Here is a tiny trained network, its code and every weight. The questions are about switching its units off for an input and a target symbol, where a switched-off unit gives its printed mean instead of its output.

import numpy as np


def w(rows, s, z=0):
    codes = np.array(rows[::2]) - 128.0
    scale = np.full(codes.shape[1], s)
    scale[-1] = z or s
    return codes * scale


def f(y):
    return np.maximum(y, 0)


def softmax(a):
    e = np.exp(a - a.max(-1, keepdims=True))
    return e / e.sum(-1, keepdims=True)


def log_softmax(a):
    a = a - a.max(-1, keepdims=True)
    return a - np.log(np.exp(a).sum(-1, keepdims=True))


def net(x, mask):
    ids = ['βδεζηθλμξπστφψ'.index(c) for c in x.split()]
    T = len(ids)
    res = E[ids] + P[:T]
    r = res
    for j in range(2):
        rows = slice(2 * j, 2 * j + 2)
        q, k, v = (r @ M[0][rows].T for M in (Q, K, V))
        z = softmax(np.where(np.tri(T) > 0, q @ k.T / 2**0.5, -1e9)) @ v
        o = O[0][rows]
        res = res + np.where(mask[j], z, o[:, -1]) @ o[:, :-1]
    y = f(res @ A[0][:, :-1].T + A[0][:, -1])
    res = res + np.where(mask[2:26], y, B[0][:, -1]) @ B[0][:, :-1]
    return log_softmax(res[-1] @ U[:, :-1].T + U[:, -1])


Q, K, V, O, A, B = {}, {}, {}, {}, {}, {}
E = w([
[140,153,139],'β',
[124,141,129],'δ',
[123,142,127],'ε',
[116,151,128],'ζ',
[119,155,130],'η',
[147,150,130],'θ',
[151,143,137],'λ',
[115,161,127],'μ',
[67,190,96],'ξ',
[131,170,143],'π',
[123,175,134],'σ',
[208,105,143],'τ',
[122,177,127],'φ',
[6,208,84],'ψ',
],0.017)
P = w([
[93,117,7],'0',
[183,150,110],'1',
[183,149,127],'2',
[176,136,151],'3',
[171,146,155],'4',
[163,149,146],'5',
[158,147,132],'6',
[152,150,120],'7',
[153,146,106],'8',
[149,142,89],'9',
[144,143,78],'10',
[147,133,69],'11',
[155,128,62],'12',
],0.017)
Q[0] = w([
[138,95,23],'head 0',
[53,29,170],'head 0',
[202,133,159],'head 1',
[132,118,253],'head 1',
],0.011)
K[0] = w([
[148,67,58],'head 0',
[206,51,253],'head 0',
[84,180,165],'head 1',
[137,61,180],'head 1',
],0.014)
V[0] = w([
[116,157,126],'head 0',
[251,192,96],'head 0',
[123,176,92],'head 1',
[161,115,158],'head 1',
],0.013)
O[0] = w([
[146,103,144,201],'head 0',
[222,235,68,68],'head 0',
[64,130,255,254],'head 1',
[82,75,73,50],'head 1',
],0.0071,0.0078)
A[0] = w([
[162,243,62,170],'neuron 0',
[73,83,175,194],'neuron 1',
[138,189,168,158],'neuron 2',
[69,156,122,35],'neuron 3',
[128,174,55,54],'neuron 4',
[162,140,104,190],'neuron 5',
[110,120,158,146],'neuron 6',
[212,190,75,149],'neuron 7',
[137,120,59,173],'neuron 8',
[103,63,69,73],'neuron 9',
[214,196,52,180],'neuron 10',
[91,130,85,92],'neuron 11',
[174,140,190,137],'neuron 12',
[47,75,251,249],'neuron 13',
[66,169,152,29],'neuron 14',
[155,133,134,106],'neuron 15',
[116,47,71,174],'neuron 16',
[143,187,46,45],'neuron 17',
[79,131,93,3],'neuron 18',
[189,80,153,227],'neuron 19',
[102,79,169,46],'neuron 20',
[178,109,208,66],'neuron 21',
[115,86,117,136],'neuron 22',
[159,154,172,67],'neuron 23',
],0.012,0.005)
B[0] = w([
[58,74,85,183],'neuron 0',
[187,156,170,183],'neuron 1',
[109,137,59,190],'neuron 2',
[171,101,150,148],'neuron 3',
[177,142,122,136],'neuron 4',
[62,128,131,146],'neuron 5',
[154,114,87,157],'neuron 6',
[100,56,190,163],'neuron 7',
[53,112,185,133],'neuron 8',
[110,154,218,128],'neuron 9',
[72,40,184,166],'neuron 10',
[133,169,130,135],'neuron 11',
[120,139,78,176],'neuron 12',
[202,136,61,254],'neuron 13',
[253,108,160,162],'neuron 14',
[116,134,109,135],'neuron 15',
[103,201,204,129],'neuron 16',
[214,82,96,138],'neuron 17',
[175,142,127,134],'neuron 18',
[143,187,104,163],'neuron 19',
[86,72,246,148],'neuron 20',
[113,150,150,165],'neuron 21',
[82,146,158,132],'neuron 22',
[78,102,101,150],'neuron 23',
],0.006,0.016)
U = w([
[81,123,122,140],'β',
[95,184,175,17],'δ',
[86,180,178,28],'ε',
[89,182,187,3],'ζ',
[114,153,116,82],'η',
[155,21,39,129],'θ',
[121,79,117,36],'λ',
[104,116,139,139],'μ',
[153,98,48,59],'ξ',
[45,189,229,195],'π',
[79,137,170,195],'σ',
[191,31,254,208],'τ',
[99,106,143,188],'φ',
[210,252,94,202],'ψ',
],0.0075,0.0034)

Each question gives the input, a string of symbols that net reads in full, and the target symbol t.
The units are the heads (2 rows each of Q, K, V and O) and the neurons (one row each of A and B). Each row of codes is followed by its name. A weight is (code - 128) times the scale printed after its matrix; where a second scale follows, it is the last column's (O, A, B and U).
mask holds one flag per unit, heads first, then neurons. A switched-off unit (its flag False) gives its mean, the last column of its rows in O or B, instead of its output. The means were averaged over made-up inputs and are rounded, as every weight is.
A unit's drop is (log p(t) with every unit on - log p(t) with that unit switched off) / (log p(t) with every unit on - log p(t) with every unit switched off).
The circuit of an input: a set's keep is (log p(t) with only the set's units on - log p(t) with every unit switched off) / (log p(t) with every unit on - log p(t) with every unit switched off). Starting from the 12 units with the biggest drops (on a tie, the unit counted first), units are removed one at a time, each time the one whose removal leaves the highest keep (on an exact tie, the one counted first), for as long as the keep stays at least 0.8.
circuit, biggest first: the units of the circuit, biggest drop first
most important unit: the unit with the biggest drop
heads that matter: for each layer, one digit per head in row order, 1 if its drop is at least 0.15 and else 0, layers parted by /
drop when u is switched off: that unit's drop, to one decimal
input β θ σ ψ τ, target ψ: heads that matter : 00
input ψ η ψ φ ψ φ ε μ μ ζ τ τ θ, target τ: circuit, biggest first : (head 0; head 1)
input ψ σ π θ τ σ μ φ β σ τ θ, target τ: circuit, biggest first : (head 0; neuron 20)
input ψ ψ ε θ π π λ θ μ β ψ ψ ψ, target ψ: circuit, biggest first : (neuron 13; neuron 10; head 1; neuron 14)
input ψ ψ θ ξ ψ φ τ ε τ θ ζ, target τ: heads that matter : 10
input β ε σ ξ ψ ψ ε, target ψ: heads that matter : 00
input τ σ β, target θ: circuit, biggest first : (head 0; neuron 0; neuron 17; head 1)
input μ ψ σ ξ, target ψ: heads that matter : 01
input β τ θ φ ζ μ ψ τ τ ψ ψ ε, target ψ: heads that matter : 01
input ξ σ η η β, target ψ: circuit, biggest first : (neuron 10; neuron 7; neuron 13)
input π ξ ψ ψ π ψ σ δ, target ψ: circuit, biggest first : (neuron 10; neuron 7; neuron 0)
input ψ δ θ β τ ζ ζ ξ θ β λ σ φ, target τ: heads that matter : 10
input φ τ ε ζ ψ β, target ψ: heads that matter : 00
input ψ τ η τ ζ ψ ε φ σ λ δ, target τ: heads that matter : 10
input τ ε ψ τ σ ψ ξ ψ δ, target ψ: circuit, biggest first : (neuron 10; neuron 0; neuron 7)
input τ π δ, target θ: most important unit : head 0
input ψ ε ψ τ ψ ψ τ θ δ ψ θ φ ζ, target τ: circuit, biggest first : (head 0; neuron 20; head 1)
input ξ ψ φ, target ψ: heads that matter : 01
input ψ η ζ η σ θ θ π π σ, target τ: circuit, biggest first : (head 0; neuron 20)
input τ π β λ η δ θ θ η ε, target θ: circuit, biggest first : (head 0; neuron 0; head 1)
input η θ δ φ ψ ζ, target ψ: drop when neuron 10 is switched off : 0.3
input μ ψ θ ψ θ, target ψ: drop when neuron 10 is switched off : 0.2
input τ σ π θ ζ ψ η, target ψ: drop when neuron 10 is switched off : 0.4
